In the rows, 128 means zero.
Each row has a class, written after it.
137	136	121	141	138	131	119	119	149	120	128	145	127	131	132	121	130	121	141	134	130	140	102	131	137	128	104	137	118	109	143	125	139	107	108	134	144	115	112	138	141	116	133	130	135	140	129	133	110	143	122	126	134	104	128	146 -> <179>
123	135	152	92	188	114	151	128	112	133	90	167	92	108	159	168	159	121	239	137	82	111	123	130	103	117	168	89	99	131	173	171	145	130	132	120	157	129	92	153	100	121	181	80	98	137	136	118	100	159	133	114	131	154	116	134 -> <10>
116	114	132	138	110	140	108	139	153	125	106	132	135	131	126	101	130	131	128	143	133	131	120	139	131	146	101	135	137	121	130	108	131	115	127	134	121	135	107	129	145	116	144	136	151	143	117	117	136	129	121	117	151	118	133	139 -> <4>
130	131	116	132	153	109	131	119	132	141	116	178	94	102	135	164	133	149	177	147	106	107	114	149	116	109	132	110	109	107	149	143	128	138	148	127	148	132	133	136	107	114	165	109	105	114	135	127	102	134	124	93	99	142	141	144 -> <103>
109	135	166	110	154	130	126	148	126	141	96	156	129	126	156	144	156	134	183	125	84	123	134	144	99	130	135	112	134	130	124	135	128	129	129	140	150	160	93	163	122	113	150	115	142	110	145	104	127	160	139	129	129	151	127	127 -> <4>
111	145	135	110	146	116	126	113	104	147	128	124	136	117	132	116	132	127	157	135	132	103	106	128	130	127	142	107	126	150	135	156	147	125	129	136	130	118	105	119	130	124	151	103	111	144	108	123	138	113	139	136	144	127	125	129 -> <103>
130	123	106	156	95	120	96	139	95	120	136	95	164	132	98	94	88	108	59	106	173	118	96	126	143	122	133	151	132	145	107	116	132	139	111	116	104	143	138	103	129	145	134	145	113	154	126	137	139	84	136	113	126	93	138	135 -> <181>
114	154	140	143	112	127	116	133	134	139	143	102	165	148	108	120	122	135	68	108	126	125	125	127	130	124	91	153	169	158	70	113	106	141	132	161	113	145	155	140	159	118	111	173	172	119	116	119	152	132	132	166	127	117	146	120 -> <128>
119	124	85	175	71	130	85	122	118	127	167	95	183	134	94	40	76	120	18	112	196	145	103	104	142	133	110	185	163	163	96	87	118	126	112	117	89	142	157	93	153	140	100	187	129	165	108	137	148	81	131	127	119	95	144	134 -> <54>
108	141	140	125	160	118	128	120	108	140	96	127	128	116	140	134	125	127	173	125	118	119	101	141	120	122	133	110	120	134	129	166	131	134	130	137	139	140	109	145	130	121	154	127	117	123	122	117	147	112	126	134	130	134	126	115 -> <10>
129	134	106	152	123	129	105	121	150	121	140	108	137	130	102	128	100	124	102	134	149	144	110	132	151	134	101	149	134	134	93	120	117	115	117	130	124	108	131	123	156	107	97	158	153	116	127	126	140	100	131	141	137	111	138	143 -> <103>
118	136	136	134	119	138	109	148	150	127	132	117	131	127	121	111	114	136	117	123	142	126	113	143	146	136	109	140	132	137	131	101	134	113	128	127	124	128	123	124	146	117	156	128	133	149	108	128	134	117	128	122	147	115	138	104 -> <103>
104	161	116	125	138	124	116	111	121	143	141	116	154	116	124	100	114	124	133	122	136	129	105	118	125	117	155	115	145	156	129	160	132	141	131	139	119	115	125	110	137	121	108	135	115	155	96	127	145	105	141	145	131	129	125	146 -> <161>
109	137	143	102	155	116	121	128	102	135	103	160	133	122	139	113	138	130	166	131	109	126	99	144	124	128	140	116	121	146	130	157	147	128	134	145	135	135	94	138	122	121	141	114	105	131	114	117	134	135	135	133	146	133	127	147 -> <4>
137	126	119	133	146	117	122	122	142	104	123	151	109	112	120	152	125	125	160	154	122	143	121	131	136	127	96	143	125	108	135	123	134	100	108	133	148	113	131	137	146	102	130	142	123	128	131	142	97	160	127	140	154	109	120	143 -> <181>
124	148	126	114	141	120	123	110	128	131	136	130	133	126	124	116	113	143	157	129	134	135	108	127	129	128	129	110	120	146	142	163	132	128	129	146	124	126	104	131	135	125	139	135	100	140	112	142	145	121	130	145	149	126	122	144 -> <109>
122	156	133	139	128	147	128	117	128	138	142	104	144	136	119	121	121	126	119	131	115	125	130	135	117	113	112	142	173	158	92	128	110	142	140	145	122	125	121	144	137	139	112	159	176	124	124	99	144	111	144	165	153	135	129	140 -> <115>
123	128	140	117	132	143	133	147	140	108	104	136	122	131	126	118	138	117	171	152	104	120	119	137	123	123	126	126	112	111	150	110	131	128	129	124	127	136	117	132	126	120	192	109	133	157	127	118	122	129	124	133	150	123	134	140 -> <19>
147	121	116	131	128	140	110	130	133	126	137	145	148	126	144	106	124	137	139	140	127	136	128	129	125	141	144	145	130	122	168	110	130	119	117	107	130	131	130	132	138	136	166	139	118	155	114	123	111	149	130	96	142	121	122	130 -> <4>
129	145	140	97	180	104	160	123	128	124	102	155	89	110	138	166	148	119	222	132	96	104	106	144	117	110	154	95	101	135	152	164	146	128	145	134	153	122	99	148	110	119	168	77	108	133	131	115	118	137	131	139	154	145	117	137 -> <19>
112	115	96	153	87	138	87	128	95	123	152	90	171	130	108	65	81	110	64	116	165	135	106	114	142	120	135	162	158	150	100	106	112	135	112	120	100	146	149	107	135	132	112	167	127	139	121	138	162	87	128	120	100	107	137	141 -> <10>
136	124	116	140	141	107	101	125	143	122	120	179	110	111	131	126	131	126	134	142	125	154	105	138	143	128	109	140	130	121	137	129	137	96	115	130	143	109	131	126	146	108	130	137	111	136	130	119	83	166	133	116	133	116	141	155 -> <4>
105	150	115	144	107	123	111	118	117	141	159	93	178	134	104	66	106	119	71	117	169	119	113	120	138	137	123	125	140	160	117	130	131	126	126	146	108	134	126	103	140	137	101	140	114	154	95	146	176	102	138	167	135	102	133	142 -> <115>
130	131	92	150	123	139	110	120	98	142	166	96	186	136	123	77	93	132	62	125	174	131	129	115	147	144	135	157	151	154	121	108	127	120	113	131	114	119	141	116	148	141	120	162	121	133	92	140	163	113	137	136	129	106	121	126 -> <103>
120	116	139	120	132	122	124	137	118	134	114	178	120	113	144	134	135	132	167	133	101	115	123	155	126	107	136	111	118	103	137	119	130	140	147	136	135	161	124	141	104	121	169	104	113	108	140	130	122	143	113	111	110	137	147	119 -> <179>
125	141	139	104	170	107	147	119	96	136	106	149	117	116	140	155	150	120	168	125	112	107	119	125	117	116	166	92	135	142	155	174	145	128	128	158	144	140	105	137	111	134	157	81	101	134	135	132	127	124	132	149	126	142	110	158 -> <128>
126	129	146	113	146	124	126	137	93	138	115	115	124	127	140	142	129	112	156	109	117	91	107	139	115	118	158	103	113	124	132	151	151	148	125	117	143	131	96	133	101	132	159	92	116	120	135	125	126	105	127	83	116	121	116	128 -> <103>
138	135	100	142	134	135	121	125	153	117	145	127	117	122	116	122	117	128	119	158	133	161	137	132	137	134	109	128	133	136	143	127	124	118	121	126	128	103	133	128	141	130	88	155	135	140	124	130	111	135	133	130	139	124	130	165 -> <115>
122	139	153	123	147	125	119	143	138	137	110	126	120	128	133	172	140	136	175	102	106	112	116	132	99	112	131	114	137	129	115	146	114	161	138	138	140	155	108	158	127	111	144	125	145	116	136	121	114	145	142	136	146	142	133	124 -> <161>
129	133	108	151	112	138	102	113	147	144	129	131	141	123	112	112	100	138	107	139	137	110	121	143	142	119	102	135	140	121	125	134	112	145	139	132	121	135	134	128	131	143	153	140	134	131	128	138	128	95	113	101	126	124	147	126 -> <109>
125	157	113	136	136	114	129	106	106	132	154	114	148	117	125	95	104	131	119	124	150	140	113	108	137	123	151	126	144	168	134	146	116	120	119	143	125	119	128	115	144	129	115	147	112	150	115	136	155	112	144	166	148	127	123	136 -> <109>
131	128	125	128	140	140	133	117	129	140	121	147	129	122	133	145	127	126	155	140	108	108	131	133	118	115	145	115	130	120	141	140	109	149	141	121	139	135	131	141	95	138	168	118	122	128	137	134	115	125	121	97	110	131	140	143 -> <109>
120	122	145	138	106	143	127	137	125	121	109	99	152	135	126	119	122	126	139	111	119	120	122	129	144	124	127	132	127	131	140	117	116	127	122	122	109	153	107	122	145	127	185	133	146	149	128	120	151	103	124	121	140	119	133	111 -> <10>
134	128	123	141	138	125	115	119	133	147	122	138	130	117	126	136	116	139	130	133	126	105	110	148	131	107	116	126	143	124	135	126	118	151	140	145	131	134	132	139	116	137	169	123	118	120	141	129	117	119	117	110	113	134	145	123 -> <181>
106	149	120	108	135	124	122	115	123	132	130	129	150	129	122	94	121	125	127	136	134	125	103	135	148	129	133	114	118	140	141	148	133	125	129	132	119	122	125	120	133	134	129	125	103	147	104	131	148	87	132	148	141	127	136	128 -> <19>
126	103	108	131	124	131	119	134	125	130	131	114	126	127	112	126	112	110	119	125	149	120	114	124	119	123	150	115	117	123	136	127	132	144	109	104	114	132	129	109	113	140	150	120	110	153	136	125	121	94	133	108	112	118	130	157 -> <19>
110	137	114	132	118	122	96	119	127	130	137	113	139	124	111	105	106	123	113	117	149	137	116	116	139	134	135	148	137	158	116	151	122	122	133	130	117	121	122	116	137	124	115	142	114	142	107	131	147	101	134	133	159	131	134	121 -> <109>
133	119	159	109	133	131	134	139	139	115	121	135	119	130	142	149	131	128	189	131	105	129	120	143	134	127	157	112	95	109	166	129	119	115	118	120	139	132	118	136	127	118	199	105	107	147	127	133	115	153	120	107	140	127	133	105 -> <109>
119	136	92	149	98	143	97	114	136	154	155	101	173	127	100	88	90	149	54	128	155	126	130	119	158	118	110	146	173	138	109	115	96	145	124	139	89	131	156	99	136	142	117	166	150	141	106	129	150	84	130	139	121	119	143	140 -> <161>
119	156	168	109	146	150	127	141	127	143	112	142	124	135	144	158	139	136	156	116	94	112	114	154	109	119	123	124	151	118	111	134	138	137	128	143	148	137	113	166	129	125	158	114	157	119	134	116	113	137	134	121	152	137	127	119 -> <109>
127	138	141	110	175	93	136	115	116	150	116	135	117	123	130	157	135	135	189	118	116	112	99	136	115	112	155	93	107	161	152	172	155	135	135	146	129	117	88	125	121	129	150	85	106	143	133	125	127	119	140	113	140	133	114	138 -> <54>
130	145	120	134	120	141	121	122	149	113	116	123	132	127	126	102	118	120	130	129	142	125	107	133	144	130	115	135	137	127	134	123	125	120	124	123	119	135	106	120	143	131	147	127	133	141	119	128	140	117	129	139	141	116	129	147 -> <4>
131	132	87	171	116	121	103	112	148	127	156	119	155	120	108	101	100	115	81	138	177	144	125	114	157	136	99	143	145	138	115	116	122	116	110	129	121	105	135	111	163	118	82	168	144	144	116	140	138	120	141	147	147	106	136	145 -> <179>
115	142	123	119	129	122	114	118	103	126	143	106	148	137	128	80	105	121	92	114	145	126	93	132	131	134	130	134	134	158	112	136	148	128	123	143	109	131	125	113	145	142	111	133	120	142	99	120	159	83	130	140	129	117	117	127 -> <128>
117	145	129	130	111	140	124	133	135	139	125	99	153	134	112	115	130	125	109	121	145	125	111	123	132	130	121	119	142	134	130	127	131	127	128	135	120	133	129	132	141	137	141	123	140	154	114	134	147	107	129	150	155	114	136	129 -> <19>
116	128	110	130	129	127	112	113	118	133	136	129	140	121	118	126	111	128	146	145	142	107	115	129	131	127	165	139	128	137	141	144	128	127	122	129	134	128	126	122	126	125	129	119	116	132	112	126	141	96	130	128	151	145	123	133 -> <103>
145	117	116	122	152	137	153	125	106	109	113	153	111	118	153	132	134	123	188	147	113	138	140	137	119	117	155	123	108	116	175	117	139	118	125	120	135	137	105	149	117	142	173	109	102	140	128	126	108	153	133	106	137	126	111	137 -> <205>
119	139	145	126	110	131	118	141	122	131	119	108	146	126	117	117	131	118	112	115	125	145	125	114	139	129	137	135	148	142	131	115	122	125	125	123	113	121	118	118	147	117	154	126	137	158	128	125	129	104	135	131	147	123	131	135 -> <205>
134	128	97	145	129	123	119	108	112	130	150	116	169	132	131	86	118	125	104	143	150	123	150	121	143	137	142	138	131	134	159	120	123	113	120	135	123	113	125	126	146	131	135	144	122	145	117	138	151	105	135	119	139	109	115	122 -> <205>
123	144	153	101	163	105	135	124	111	136	112	141	111	114	143	155	149	123	203	124	114	117	116	121	118	116	157	99	112	128	153	176	139	127	131	129	145	124	84	130	110	121	166	76	115	137	129	129	120	137	137	154	161	140	123	138 -> <179>
136	130	118	128	147	134	125	119	148	121	128	144	112	125	116	143	119	122	148	150	140	160	117	128	150	126	111	118	125	119	138	131	127	104	98	122	141	98	115	135	141	124	131	139	133	143	141	138	105	145	135	129	149	111	141	154 -> <109>
129	116	120	127	119	124	107	145	114	119	130	109	136	130	120	108	105	125	130	117	131	133	99	135	111	120	163	135	123	129	131	129	129	148	121	123	115	141	145	118	112	129	158	128	102	139	136	122	126	99	120	90	91	132	126	144 -> <161>
132	143	83	160	135	138	115	113	164	114	154	111	131	115	106	116	87	123	89	150	168	165	112	130	161	134	93	160	154	134	109	104	119	107	97	127	129	99	136	128	163	112	50	182	143	132	114	137	136	109	136	157	136	108	134	148 -> <103>
123	140	130	115	139	130	141	129	131	139	118	156	120	126	139	135	139	148	149	112	110	117	140	140	136	102	125	113	121	110	131	135	113	139	141	140	127	143	130	136	107	133	175	102	130	112	136	136	112	155	124	124	103	136	151	128 -> <161>
127	131	148	125	134	139	128	134	130	137	120	127	119	128	136	149	137	138	153	120	107	122	110	137	120	108	123	117	134	117	139	129	126	133	125	139	133	131	119	145	138	123	171	117	141	136	135	128	119	138	126	127	131	116	137	125 -> <10>
115	133	84	162	91	129	97	121	145	143	164	120	160	129	106	87	89	152	16	134	166	135	135	129	168	126	91	147	170	141	99	107	106	120	130	151	98	136	176	100	150	133	81	180	133	123	105	138	152	90	125	137	95	120	147	130 -> <128>
120	157	182	114	176	142	154	145	128	136	85	155	98	130	153	189	164	120	212	109	72	89	133	154	93	98	149	100	131	115	139	138	135	143	139	141	153	163	83	164	100	124	183	72	148	117	162	110	105	150	143	146	136	154	123	136 -> <115>
127	147	146	111	159	114	139	117	108	124	131	124	142	126	139	123	129	127	164	130	109	131	125	135	126	127	144	112	115	154	138	136	134	142	122	138	110	116	112	121	134	128	148	118	118	144	133	107	142	94	147	141	131	134	114	133 -> <205>
120	141	143	117	136	120	132	148	119	116	98	139	124	114	139	138	134	117	162	111	121	110	126	146	140	126	146	117	128	115	148	134	134	117	133	130	141	145	114	142	126	105	177	101	128	147	127	127	130	127	137	130	171	132	124	123 -> <19>
140	120	149	101	176	134	131	129	143	148	96	175	98	120	159	187	158	145	214	141	72	112	131	148	113	101	160	97	124	99	167	157	113	153	134	134	148	129	108	154	87	128	207	80	120	109	158	109	93	155	119	91	98	155	138	145 -> <4>
143	128	132	122	166	131	134	131	142	108	111	162	89	117	134	170	128	116	188	142	101	150	124	136	123	116	129	117	116	109	148	136	138	125	115	128	148	111	104	151	129	118	131	122	115	124	149	132	89	148	124	113	140	134	121	154 -> <109>
110	139	127	126	122	114	119	122	108	128	118	126	150	120	128	89	130	123	132	138	138	134	102	118	133	133	132	133	134	145	131	153	144	123	134	136	130	132	117	118	137	124	126	127	116	138	112	134	155	102	122	156	138	131	128	126 -> <179>
123	130	141	127	111	129	118	139	136	127	116	128	142	137	127	114	130	121	113	123	117	127	110	137	131	133	126	124	129	115	132	121	138	117	127	134	128	135	128	124	140	121	165	125	130	149	120	119	140	114	124	108	130	114	133	124 -> <128>
125	124	141	133	125	141	117	121	142	134	117	111	137	133	126	122	125	131	134	133	136	137	104	141	132	139	127	136	136	123	128	111	117	112	121	125	126	125	124	125	140	127	155	137	153	135	129	114	152	122	125	143	148	119	127	112 -> <4>
108	148	110	137	109	123	109	116	103	141	142	104	185	143	116	65	104	131	64	118	157	130	104	116	152	130	135	144	147	161	116	140	140	118	118	148	108	134	148	100	146	136	119	146	121	148	99	131	170	87	126	138	116	114	130	127 -> <128>
101	148	93	135	98	118	110	123	111	132	148	114	182	132	100	49	95	142	63	125	164	138	113	123	161	136	129	148	137	163	117	143	127	115	120	143	103	138	137	93	149	134	105	167	103	149	78	142	160	108	131	154	142	118	133	140 -> <161>
131	122	170	102	146	137	129	139	133	120	105	150	114	126	149	165	161	127	203	138	91	130	117	143	113	129	159	118	119	106	163	134	120	120	129	120	142	136	112	143	107	122	211	95	116	133	135	114	106	169	119	128	131	135	132	130 -> <4>
113	137	122	124	126	113	124	124	119	127	129	110	138	115	122	122	126	134	156	133	133	138	114	114	123	132	134	120	131	157	137	161	134	127	118	130	125	129	120	128	138	118	123	148	115	149	113	127	150	125	133	135	131	129	120	136 -> <10>
141	113	95	140	108	126	110	118	111	136	136	110	144	131	115	83	96	132	93	127	152	127	88	117	130	120	134	139	130	142	117	130	126	148	126	116	114	125	141	104	125	147	133	145	125	142	119	125	121	97	122	104	110	119	127	152 -> <161>
125	129	98	137	116	135	120	115	135	135	128	125	148	123	119	110	114	140	103	153	138	144	135	133	151	124	111	143	134	122	127	126	109	131	122	118	117	127	147	119	124	145	128	153	125	126	120	136	134	130	127	129	118	124	156	119 -> <181>
120	147	156	88	180	125	173	125	103	119	87	174	87	108	158	170	163	120	234	130	87	112	116	146	122	116	166	96	94	124	164	168	151	109	134	136	173	126	86	156	102	119	191	60	104	127	139	122	103	155	133	126	144	149	118	145 -> <103>
120	124	141	114	155	135	129	138	141	137	109	157	108	123	135	165	143	137	166	125	99	106	137	148	120	114	127	115	112	103	141	137	121	148	133	125	136	139	128	136	105	129	186	102	126	122	135	126	96	151	123	109	108	134	142	122 -> <161>
117	151	144	119	140	133	125	137	131	134	118	116	134	128	123	141	119	134	141	110	100	127	128	137	124	120	118	140	146	153	102	134	117	138	126	136	128	154	109	156	125	121	106	149	150	113	141	117	143	123	133	149	133	145	126	121 -> <10>
117	158	144	136	124	132	132	135	124	152	137	102	155	130	118	132	129	139	117	114	114	118	123	128	118	124	103	144	152	156	75	113	114	137	132	142	131	145	128	150	141	114	121	157	161	117	123	113	143	146	145	153	141	125	142	117 -> <103>
108	154	112	135	111	105	95	113	108	149	166	101	185	135	108	63	89	145	80	122	160	112	88	131	143	138	115	150	128	164	117	135	142	120	121	139	121	140	127	118	165	124	97	159	113	136	87	141	177	91	127	140	124	107	130	107 -> <103>
120	126	99	159	99	138	96	122	115	129	155	84	169	142	109	78	81	110	64	123	173	128	107	122	140	120	118	150	141	148	88	113	122	141	118	118	88	122	141	93	147	138	114	163	136	148	111	124	142	82	140	109	122	95	141	135 -> <54>
117	153	160	124	155	141	159	132	126	131	101	155	102	116	153	163	152	137	184	131	90	103	118	154	108	102	121	115	135	128	113	125	129	141	141	144	149	148	107	150	117	126	141	103	163	110	149	103	123	157	143	153	131	149	132	131 -> <4>
109	158	134	140	129	138	114	120	127	154	131	89	183	137	115	117	113	134	84	114	129	138	108	130	121	136	103	147	161	163	86	121	117	143	121	151	108	134	144	136	159	130	100	168	152	137	109	119	163	102	151	161	134	114	137	120 -> <181>
120	147	125	131	131	140	139	122	154	128	131	118	137	128	118	131	130	124	111	96	139	125	124	129	150	131	107	136	133	132	134	119	117	121	117	130	131	128	123	135	145	125	155	136	143	143	124	134	145	129	130	153	135	113	132	118 -> <19>
116	122	103	145	132	140	134	119	132	132	139	140	147	116	122	113	108	131	91	136	146	155	136	128	154	122	118	135	134	146	122	119	106	134	122	134	113	125	145	115	118	145	117	148	118	134	125	132	132	114	127	137	101	121	155	135 -> <54>
141	118	157	95	196	133	172	128	113	119	88	171	76	110	166	195	163	107	224	133	68	140	148	135	111	122	155	86	89	101	170	149	134	125	123	128	172	114	82	167	105	115	161	86	111	108	165	119	82	181	131	118	130	142	108	153 -> <205>
118	135	155	118	170	135	133	135	124	135	107	141	111	124	145	173	132	134	177	122	88	128	108	146	102	109	118	118	127	122	115	132	134	142	118	142	146	140	103	157	121	119	126	128	134	108	137	111	116	138	140	135	130	131	119	122 -> <181>
122	149	140	100	157	123	125	124	110	132	124	147	134	117	141	117	131	135	168	134	115	133	99	133	118	122	160	110	118	139	153	150	135	134	125	137	129	133	103	129	124	132	152	106	98	142	124	129	143	121	132	157	117	136	119	147 -> <4>
110	135	98	134	122	121	100	102	110	132	146	102	166	119	111	87	102	127	99	136	169	151	105	112	155	138	131	143	154	180	127	145	124	111	119	147	113	113	134	112	135	133	88	153	111	147	105	134	157	95	136	155	146	122	128	138 -> <181>
145	125	157	97	175	124	152	147	103	120	88	187	91	124	171	165	169	133	230	142	66	118	150	155	94	114	167	93	98	90	192	152	163	122	144	135	157	145	97	163	90	134	205	71	93	116	143	124	93	177	117	102	127	149	104	131 -> <115>
131	134	126	142	123	113	120	128	102	133	127	122	137	127	132	121	119	113	125	107	136	107	106	127	117	111	148	119	122	131	127	145	141	155	140	113	122	135	124	115	120	136	150	122	119	127	129	125	134	106	125	103	108	120	130	125 -> <179>
125	154	154	105	147	140	156	144	124	118	103	137	125	129	147	151	149	132	180	122	97	119	120	152	124	116	130	101	119	122	144	151	135	136	137	139	142	138	101	158	132	120	191	112	141	140	122	122	125	147	132	142	150	122	126	139 -> <19>
125	143	89	164	92	135	106	111	155	124	159	78	168	134	96	75	90	127	54	147	175	158	113	112	163	144	93	155	148	156	100	122	109	111	104	123	103	98	157	98	170	129	66	192	146	156	96	142	147	105	136	160	143	100	140	143 -> <10>
137	121	165	94	169	136	158	135	122	115	79	164	81	120	161	192	171	118	242	132	73	119	140	133	107	109	163	95	97	94	178	142	133	124	141	125	155	140	93	161	98	110	209	68	108	122	155	131	91	167	126	114	134	136	112	130 -> <205>
137	129	99	138	124	142	115	131	126	121	144	125	153	138	131	87	114	121	117	150	155	136	141	129	133	135	154	135	127	115	160	108	130	112	112	112	118	132	133	125	125	153	138	125	111	151	112	138	135	115	136	123	133	125	126	135 -> <115>
127	134	120	125	131	140	124	125	148	145	118	144	124	119	121	143	129	149	120	122	115	122	120	137	142	112	119	121	151	121	128	151	113	146	139	157	132	123	135	133	115	127	159	120	130	118	136	132	111	121	113	124	104	142	138	158 -> <161>
122	127	129	134	94	137	111	124	125	118	143	103	159	143	124	84	107	123	80	144	144	128	119	139	158	135	122	141	138	115	122	118	109	117	115	136	118	132	142	109	150	132	134	145	145	140	108	130	146	108	121	152	150	114	144	119 -> <128>
128	133	161	116	125	129	118	148	141	127	115	123	139	137	129	143	132	136	162	100	110	106	120	150	131	124	137	119	124	112	144	124	125	133	122	130	128	150	103	133	132	111	200	115	141	144	130	125	123	142	130	113	152	124	124	115 -> <161>
131	114	132	121	136	129	132	135	92	111	102	155	92	118	135	148	124	111	182	132	103	116	104	152	109	103	160	109	104	113	153	160	150	134	137	118	149	154	101	140	104	136	169	108	98	118	145	118	104	125	115	98	120	134	115	153 -> <115>
128	150	148	125	146	150	131	141	141	133	112	143	113	120	137	147	139	138	146	138	92	132	121	142	107	117	118	129	152	135	114	130	121	139	142	140	142	137	119	147	128	132	125	125	146	118	140	107	107	141	141	157	153	145	137	145 -> <4>
133	135	165	106	156	129	149	131	128	121	109	134	116	145	151	145	160	118	186	117	91	108	105	161	112	122	137	110	109	116	151	117	140	127	132	129	131	126	112	148	122	127	210	103	134	139	135	107	118	146	128	112	131	119	120	115 -> <19>
124	149	160	107	163	125	143	135	112	139	110	137	128	132	135	156	136	124	159	116	107	119	105	133	110	122	136	120	140	141	109	122	136	127	125	135	144	152	129	152	121	128	156	104	145	122	149	112	127	126	137	144	121	144	125	130 -> <128>
123	133	115	143	134	119	114	118	136	124	129	138	129	115	129	129	118	117	101	131	139	121	121	132	152	133	112	116	126	117	131	142	134	116	124	149	142	114	132	119	147	108	109	132	127	130	129	138	136	111	125	132	118	120	123	135 -> <128>
118	161	153	116	153	119	147	133	117	136	113	160	120	123	145	131	146	129	145	111	104	121	141	141	115	121	103	114	133	123	97	141	138	136	139	143	136	140	98	141	118	125	137	118	143	105	136	115	127	151	147	170	147	139	136	137 -> <179>
143	122	150	107	176	139	138	140	119	131	89	171	107	135	169	167	154	124	214	135	83	110	141	142	93	116	176	102	97	96	176	158	150	140	138	122	150	130	89	153	94	134	206	73	102	125	147	119	84	148	130	79	131	151	113	136 -> <54>
